Below is a small trained network, with its code and all its weights. Each question gives an input and a class and asks what happens when units are switched off, that is, made to give their printed mean instead of their output.

import numpy as np


def w(rows, s, z=0):
    codes = np.array(rows[::2]) - 128.0
    scale = np.full(codes.shape[1], s)
    scale[-1] = z or s
    return codes * scale


def norm(h):
    return h / np.sqrt((h * h).mean(-1, keepdims=True) + 1e-5)


def f(y):
    return np.maximum(y, 0)


def log_softmax(a):
    a = a - a.max(-1, keepdims=True)
    return a - np.log(np.exp(a).sum(-1, keepdims=True))


def net(x, mask):
    res = np.array(x, float).reshape(1, 2) / 4 @ E
    u = 0
    for l in range(3):
        y = f(norm(res) @ A[l][:, :-1].T + A[l][:, -1])
        res = res + np.where(mask[u : u + 3], y, B[l][:, -1]) @ B[l][:, :-1]
        u += 3
    return log_softmax(norm(res)[-1] @ U[:, :-1].T + U[:, -1])


A, B = {}, {}
E = w([
[219,7,36,120,172,209,166,77,92,111,230,136],'x0',
[58,159,41,153,125,62,159,230,106,158,171,170],'x1',
],0.012)
A[0] = w([
[120,124,254,60,80,109,56,56,186,109,34,64,131],'0.n0',
[114,146,152,103,102,151,88,90,111,131,144,158,1],'0.n1',
[5,236,138,160,82,30,124,213,134,195,108,134,49],'0.n2',
],0.0088,0.0059)
B[0] = w([
[156,103,169,47,138,225,8,113,105,142,110,126,217],'0.n0',
[215,50,172,108,112,54,107,144,101,118,85,160,129],'0.n1',
[153,171,71,195,124,59,216,201,172,94,127,234,253],'0.n2',
],0.012,0.019)
A[1] = w([
[65,215,131,184,83,1,165,232,198,93,68,205,83],'1.n0',
[38,158,89,109,96,83,128,145,162,84,110,117,8],'1.n1',
[113,153,172,115,131,132,63,143,107,182,77,114,33],'1.n2',
],0.0088,0.0011)
B[1] = w([
[173,140,144,197,178,210,195,187,180,162,116,166,249],'1.n0',
[113,140,171,125,134,109,70,51,131,164,78,135,150],'1.n1',
[97,142,78,105,85,117,149,126,3,140,151,64,151],'1.n2',
],0.015,0.021)
A[2] = w([
[123,127,121,118,88,133,111,134,186,111,149,109,2],'2.n0',
[4,152,125,139,119,49,141,200,136,138,131,149,179],'2.n1',
[161,92,114,120,111,145,177,146,100,89,153,103,45],'2.n2',
],0.016,0.0021)
B[2] = w([
[138,233,129,170,65,199,93,92,120,79,127,143,128],'2.n0',
[146,222,73,2,56,94,31,153,53,184,31,178,234],'2.n1',
[65,144,176,182,120,65,159,113,171,109,127,87,255],'2.n2',
],0.013,0.0071)
U = w([
[66,140,40,71,97,33,113,131,9,169,130,140,2],'0',
[91,73,113,177,140,81,205,77,164,74,177,77,223],'1',
[150,133,163,34,79,188,18,105,76,103,73,75,128],'2',
[161,193,108,131,131,143,167,184,134,159,69,195,210],'3',
],0.015,0.0012)

Each question gives the input, the list of numbers given to net, and the class t.
The units are the neurons (one row each of A and B). Each row of codes is followed by its name. A weight is (code - 128) times the scale printed after its matrix; where a second scale follows, it is the last column's (A, B and U).
mask holds one flag per neuron, layer by layer. A switched-off neuron (its flag False) gives its mean, the last column of its row in B, instead of its output. The means were averaged over made-up inputs and are rounded, as every weight is.
A unit's drop is (log p(t) with every unit on - log p(t) with that unit switched off) / (log p(t) with every unit on - log p(t) with every unit switched off).
The circuit of an input: a set's keep is (log p(t) with only the set's units on - log p(t) with every unit switched off) / (log p(t) with every unit on - log p(t) with every unit switched off). Starting from all 9 units, units are removed one at a time, each time the one whose removal leaves the highest keep (on an exact tie, the one counted first), for as long as the keep stays at least 0.8.
units of the circuit, in order: the units of the circuit, biggest drop first
k most important neurons: the k neurons with the biggest drops, biggest first
top k neurons in layer l: the k neurons of layer l with the biggest drops, biggest first
drop of u: that unit's drop, to one decimal
input [0,0], class 0: 3 most important neurons => 0.n2; 1.n0; 0.n0
input [4,6], class 0: units of the circuit, in order => 0.n2; 1.n0
input [5,8], class 0: units of the circuit, in order => 0.n2; 1.n0
input [3,3], class 1: 2 most important neurons => 0.n0; 0.n2
input [1,1], class 1: 2 most important neurons => 0.n0; 0.n2
input [7,8], class 0: units of the circuit, in order => 1.n0; 0.n2
input [-8,-7], class 2: units of the circuit, in order => 0.n0
input [5,5], class 1: 2 most important neurons => 0.n2; 2.n1
input [2,1], class 1: top 2 neurons in layer 0 => 0.n0; 0.n2
input [2,0], class 1: 3 most important neurons => 0.n0; 0.n2; 1.n0
input [4,-5], class 2: 2 most important neurons => 0.n2; 1.n0
input [3,-1], class 1: 3 most important neurons => 0.n0; 0.n2; 1.n0
input [5,6], class 0: drop of 0.n2 => 1.1
input [3,-6], class 2: drop of 0.n2 => 0.1
input [7,3], class 1: drop of 0.n2 => 0.1
input [5,7], class 0: drop of 2.n2 => 0.0
input [8,-6], class 1: most important neuron => 0.n0
